Below are the code and all the weights of a small trained network. Each question names an input and a class and asks about switching units off, where a switched-off unit gives its printed mean instead of its output.

import numpy as np


def w(rows, s, z=0):
    codes = np.array(rows[::2]) - 128.0
    scale = np.full(codes.shape[1], s)
    scale[-1] = z or s
    return codes * scale


def norm(h):
    return h / np.sqrt((h * h).mean(-1, keepdims=True) + 1e-5)


def f(y):
    return np.maximum(y, 0)


def log_softmax(a):
    a = a - a.max(-1, keepdims=True)
    return a - np.log(np.exp(a).sum(-1, keepdims=True))


def net(x, mask):
    res = np.array(x, float).reshape(1, 5) / 4 @ E
    u = 0
    for l in range(2):
        y = f(norm(res) @ A[l][:, :-1].T + A[l][:, -1])
        res = res + np.where(mask[u : u + 15], y, B[l][:, -1]) @ B[l][:, :-1]
        u += 15
    return log_softmax(norm(res)[-1] @ U[:, :-1].T + U[:, -1])


A, B = {}, {}
E = w([
[129,128,129],'x0',
[127,128,126],'x1',
[240,143,106],'x2',
[133,134,252],'x3',
[91,236,148],'x4',
],0.0021)
A[0] = w([
[173,168,182,39],'L0N1',
[68,197,126,91],'L0N2',
[158,108,189,120],'L0N3',
[139,240,118,67],'L0N4',
[30,68,129,166],'L0N5',
[125,48,130,138],'L0N6',
[224,168,132,150],'L0N7',
[50,160,126,92],'L0N8',
[21,190,124,146],'L0N9',
[45,125,74,6],'L0N10',
[179,249,124,47],'L0N11',
[131,253,120,79],'L0N12',
[164,102,161,19],'L0N13',
[113,118,31,174],'L0N14',
[119,188,87,83],'L0N15',
],0.0065,0.002)
B[0] = w([
[154,96,179,178],'L0N1',
[228,214,59,204],'L0N2',
[161,80,108,194],'L0N3',
[6,112,120,210],'L0N4',
[18,49,133,240],'L0N5',
[68,102,102,198],'L0N6',
[125,1,94,228],'L0N7',
[165,163,90,197],'L0N8',
[188,204,155,253],'L0N9',
[21,145,47,181],'L0N10',
[9,62,140,216],'L0N11',
[48,61,135,227],'L0N12',
[165,100,169,150],'L0N13',
[174,205,85,234],'L0N14',
[102,123,83,176],'L0N15',
],0.0037,0.0031)
A[1] = w([
[53,144,46,51],'L1N1',
[86,148,50,46],'L1N2',
[57,84,112,185],'L1N3',
[151,230,194,173],'L1N4',
[87,120,205,205],'L1N5',
[97,119,68,79],'L1N6',
[255,122,98,174],'L1N7',
[130,221,144,128],'L1N8',
[144,30,93,125],'L1N9',
[118,92,152,67],'L1N10',
[129,191,95,2],'L1N11',
[170,152,62,206],'L1N12',
[62,97,205,14],'L1N13',
[202,96,195,69],'L1N14',
[56,92,145,109],'L1N15',
],0.0076,0.003)
B[1] = w([
[126,45,135,222],'L1N1',
[88,40,172,193],'L1N2',
[174,111,181,253],'L1N3',
[167,160,41,177],'L1N4',
[188,204,82,218],'L1N5',
[64,113,91,183],'L1N6',
[164,228,53,183],'L1N7',
[139,188,107,171],'L1N8',
[88,185,113,227],'L1N9',
[162,134,138,149],'L1N10',
[74,179,228,143],'L1N11',
[148,167,253,193],'L1N12',
[226,192,245,176],'L1N13',
[97,14,84,160],'L1N14',
[188,138,174,204],'L1N15',
],0.0049,0.0047)
U = w([
[61,2,140,162],'0',
[177,222,67,235],'1',
[215,90,247,145],'2',
[241,44,69,2],'3',
[27,184,124,8],'4',
],0.012,0.0025)

Each question gives the input, the list of numbers given to net, and the class t.
The units are the neurons (one row each of A and B). Each row of codes is followed by its name. A weight is (code - 128) times the scale printed after its matrix; where a second scale follows, it is the last column's (A, B and U).
mask holds one flag per neuron, layer by layer. A switched-off neuron (its flag False) gives its mean, the last column of its row in B, instead of its output. The means were averaged over made-up inputs and are rounded, as every weight is.
A unit's drop is (log p(t) with every unit on - log p(t) with that unit switched off) / (log p(t) with every unit on - log p(t) with every unit switched off).
The circuit of an input: a set's keep is (log p(t) with only the set's units on - log p(t) with every unit switched off) / (log p(t) with every unit on - log p(t) with every unit switched off). Starting from the 12 units with the biggest drops (on a tie, the unit counted first), units are removed one at a time, each time the one whose removal leaves the highest keep (on an exact tie, the one counted first), for as long as the keep stays at least 0.8.
units of the circuit, in order: the units of the circuit, biggest drop first
unit that matters most: the unit with the biggest drop
k most important neurons: the k neurons with the biggest drops, biggest first
k most important neurons of layer l: the k neurons of layer l with the biggest drops, biggest first
drop of u: that unit's drop, to one decimal
input [2,5,-5,1,8], class 1: 2 most important neurons of layer 0 -> L0N9, L0N7
input [5,3,1,5,-6], class 3: 3 most important neurons of layer 0 -> L0N11, L0N4, L0N5
input [-5,4,-2,3,7], class 1: units of the circuit, in order -> L1N4, L0N2
input [2,-4,-1,-5,0], class 0: unit that matters most -> L0N10
input [-7,6,0,5,1], class 1: 3 most important neurons -> L1N5, L0N5, L0N11
input [-6,2,7,-1,-8], class 1: units of the circuit, in order -> L1N7, L1N9
input [-1,-7,1,4,-2], class 3: 2 most important neurons -> L1N14, L0N5
input [-8,3,8,5,-5], class 3: 2 most important neurons of layer 1 -> L1N14, L1N7
input [6,6,3,6,0], class 3: 2 most important neurons of layer 1 -> L1N14, L1N12
input [6,-1,-8,3,1], class 1: 2 most important neurons -> L0N9, L0N7
input [-3,0,1,3,-5], class 3: 4 most important neurons -> L0N11, L0N4, L0N5, L0N12
input [8,6,1,3,-6], class 3: 3 most important neurons of layer 1 -> L1N12, L1N2, L1N13
input [-2,6,1,-3,7], class 0: 2 most important neurons -> L0N12, L0N11
input [-2,-3,0,-6,-1], class 0: units of the circuit, in order -> L1N5
input [-8,-4,5,8,-4], class 3: 2 most important neurons -> L1N14, L1N7
input [3,4,0,-1,-4], class 0: 2 most important neurons of layer 0 -> L0N6, L0N9
input [8,6,-1,-7,3], class 4: 4 most important neurons -> L0N14, L0N7, L1N12, L0N9
input [2,-8,-8,2,-7], class 2: 3 most important neurons of layer 1 -> L1N13, L1N15, L1N3
input [-8,-6,-4,3,-8], class 2: 2 most important neurons -> L1N13, L0N7
input [-3,5,6,-4,-6], class 1: unit that matters most -> L1N7
input [7,-6,-3,1,-7], class 2: 2 most important neurons -> L0N7, L1N15
input [-7,2,2,8,-7], class 3: drop of L1N3 -> 0.1
input [6,-3,4,7,-1], class 3: drop of L1N14 -> 0.3
input [-2,-5,7,3,-2], class 3: drop of L1N7 -> 0.3
input [0,3,3,-2,-1], class 1: drop of L1N7 -> 0.3
